Below is a small trained network, with its code and all its weights. Each question gives an input and a target symbol and asks what happens when units are switched off, that is, made to give their printed mean instead of their output.

import numpy as np


def w(rows, s, z=0):
    codes = np.array(rows[::2]) - 128.0
    scale = np.full(codes.shape[1], s)
    scale[-1] = z or s
    return codes * scale


def f(y):
    return np.maximum(y, 0)


def softmax(a):
    e = np.exp(a - a.max(-1, keepdims=True))
    return e / e.sum(-1, keepdims=True)


def log_softmax(a):
    a = a - a.max(-1, keepdims=True)
    return a - np.log(np.exp(a).sum(-1, keepdims=True))


def net(x, mask):
    ids = ['ΔΠΨαβημτω'.index(c) for c in x.split()]
    T = len(ids)
    res = E[ids] + P[:T]
    r = res
    for j in range(3):
        rows = slice(2 * j, 2 * j + 2)
        q, k, v = (r @ M[0][rows].T for M in (Q, K, V))
        z = softmax(np.where(np.tri(T) > 0, q @ k.T / 2**0.5, -1e9)) @ v
        o = O[0][rows]
        res = res + np.where(mask[j], z, o[:, -1]) @ o[:, :-1]
    y = f(res @ A[0][:, :-1].T + A[0][:, -1])
    res = res + np.where(mask[3:19], y, B[0][:, -1]) @ B[0][:, :-1]
    return log_softmax(res[-1] @ U[:, :-1].T + U[:, -1])


Q, K, V, O, A, B = {}, {}, {}, {}, {}, {}
E = w([
[223,145,125],'Δ',
[106,254,12],'Π',
[198,246,122],'Ψ',
[199,189,121],'α',
[79,217,243],'β',
[236,199,166],'η',
[93,212,51],'μ',
[168,198,157],'τ',
[46,196,128],'ω',
],0.0063)
P = w([
[106,4,71],'0',
[174,137,140],'1',
[164,156,150],'2',
[158,167,159],'3',
[143,176,145],'4',
[130,189,163],'5',
[126,204,159],'6',
[104,206,167],'7',
[93,206,162],'8',
[93,202,162],'9',
],0.0041)
Q[0] = w([
[63,1,180],'head 1',
[159,202,189],'head 1',
[171,26,125],'head 2',
[205,194,101],'head 2',
[104,65,7],'head 3',
[1,40,54],'head 3',
],0.031)
K[0] = w([
[117,254,190],'head 1',
[79,72,115],'head 1',
[187,194,181],'head 2',
[53,109,151],'head 2',
[227,65,99],'head 3',
[219,40,136],'head 3',
],0.033)
V[0] = w([
[98,174,47],'head 1',
[106,5,110],'head 1',
[164,157,110],'head 2',
[70,78,154],'head 2',
[73,128,158],'head 3',
[156,104,197],'head 3',
],0.026)
O[0] = w([
[103,240,139,208],'head 1',
[7,97,58,177],'head 1',
[167,106,74,204],'head 2',
[75,165,207,4],'head 2',
[85,99,178,132],'head 3',
[188,81,181,1],'head 3',
],0.016,0.0035)
A[0] = w([
[56,68,180,246],'neuron 1',
[170,148,95,108],'neuron 2',
[117,109,174,81],'neuron 3',
[93,55,133,63],'neuron 4',
[180,140,133,99],'neuron 5',
[97,98,178,21],'neuron 6',
[137,135,189,150],'neuron 7',
[190,207,121,114],'neuron 8',
[98,89,149,23],'neuron 9',
[169,26,157,27],'neuron 10',
[130,91,139,4],'neuron 11',
[180,1,137,194],'neuron 12',
[143,50,157,84],'neuron 13',
[60,61,107,84],'neuron 14',
[98,86,194,37],'neuron 15',
[105,97,98,122],'neuron 16',
],0.0086,0.0041)
B[0] = w([
[126,236,191,192],'neuron 1',
[84,102,117,203],'neuron 2',
[148,98,99,142],'neuron 3',
[177,84,137,154],'neuron 4',
[93,115,112,164],'neuron 5',
[147,89,89,143],'neuron 6',
[92,66,156,156],'neuron 7',
[73,32,138,255],'neuron 8',
[157,100,123,137],'neuron 9',
[32,173,132,150],'neuron 10',
[122,105,110,129],'neuron 11',
[248,105,122,193],'neuron 12',
[69,122,145,149],'neuron 13',
[192,188,122,188],'neuron 14',
[193,89,89,151],'neuron 15',
[157,177,139,173],'neuron 16',
],0.018,0.009)
U = w([
[207,35,74,3],'Δ',
[69,122,59,154],'Π',
[72,67,113,110],'Ψ',
[130,1,117,101],'α',
[164,83,232,223],'β',
[139,84,112,52],'η',
[118,101,100,161],'μ',
[200,150,78,169],'τ',
[96,159,179,98],'ω',
],0.0035)

Each question gives the input, a string of symbols that net reads in full, and the target symbol t.
The units are the heads (2 rows each of Q, K, V and O) and the neurons (one row each of A and B). Each row of codes is followed by its name. A weight is (code - 128) times the scale printed after its matrix; where a second scale follows, it is the last column's (O, A, B and U).
mask holds one flag per unit, heads first, then neurons. A switched-off unit (its flag False) gives its mean, the last column of its rows in O or B, instead of its output. The means were averaged over made-up inputs and are rounded, as every weight is.
A unit's drop is (log p(t) with every unit on - log p(t) with that unit switched off) / (log p(t) with every unit on - log p(t) with every unit switched off).
The circuit of an input: a set's keep is (log p(t) with only the set's units on - log p(t) with every unit switched off) / (log p(t) with every unit on - log p(t) with every unit switched off). Starting from the 12 units with the biggest drops (on a tie, the unit counted first), units are removed one at a time, each time the one whose removal leaves the highest keep (on an exact tie, the one counted first), for as long as the keep stays at least 0.8.
units of the circuit, in order: the units of the circuit, biggest drop first
unit that matters most: the unit with the biggest drop
k most important neurons: the k neurons with the biggest drops, biggest first
which heads matter: for each layer, one digit per head in row order, 1 if its drop is at least 0.15 and else 0, layers parted by /
drop when u is switched off: that unit's drop, to one decimal
input Π Δ Ψ, target Π: which heads matter	001
input β Ψ Δ Π Δ Δ β Δ ω, target β: units of the circuit, in order	(head 1; head 3; head 2)
input Ψ Δ Δ Ψ Ψ Δ α, target α: 2 most important neurons	(neuron 8; neuron 1)
input β Ψ Ψ Δ τ Δ β, target β: units of the circuit, in order	(head 3; head 2; head 1)
input ω Δ Π Ψ β Δ τ Δ, target ω: which heads matter	110
input τ Ψ β α μ Ψ β, target β: units of the circuit, in order	(head 3; neuron 1)
input Δ Δ Ψ Δ Δ, target Δ: units of the circuit, in order	(head 2; head 1; neuron 12; head 3)
input μ Δ Ψ Δ, target Π: units of the circuit, in order	(head 1; head 3; neuron 12)
input ω Δ τ τ Δ Δ τ Δ, target ω: unit that matters most	head 2
input Π Δ τ η, target Π: units of the circuit, in order	(head 3; neuron 12)
input β Δ Δ, target β: units of the circuit, in order	(head 2; head 3; head 1)
input β τ Δ β τ Δ Ψ Δ μ, target β: units of the circuit, in order	(head 2; head 1)
input Δ Ψ Δ β Π Π β Δ α μ, target τ: units of the circuit, in order	(head 1; neuron 8; neuron 14; neuron 16)
input β Δ τ Δ Δ Ψ α, target β: units of the circuit, in order	(head 2; head 3; head 1)
input β Δ β ω Ψ τ, target β: units of the circuit, in order	(head 2; head 1; head 3)
input β Δ Δ Ψ, target β: units of the circuit, in order	(head 2; head 3; head 1)
input Δ Δ Δ, target Δ: unit that matters most	neuron 12
input Ψ Δ Δ Ψ, target α: which heads matter	101
input Δ Π Δ Ψ Δ Δ Δ Δ ω τ, target ω: which heads matter	011
input Δ Ψ Ψ Δ Δ τ, target τ: unit that matters most	head 1
input Δ Δ Π μ μ Ψ β μ Δ Ψ, target τ: 3 most important neurons	(neuron 8; neuron 14; neuron 12)
input μ α α Δ, target Π: drop when head 3 is switched off	0.3
input Ψ Δ Ψ Δ τ, target α: drop when neuron 5 is switched off	0.1
input Ψ Δ Δ Δ Δ η Δ, target α: drop when head 1 is switched off	0.4
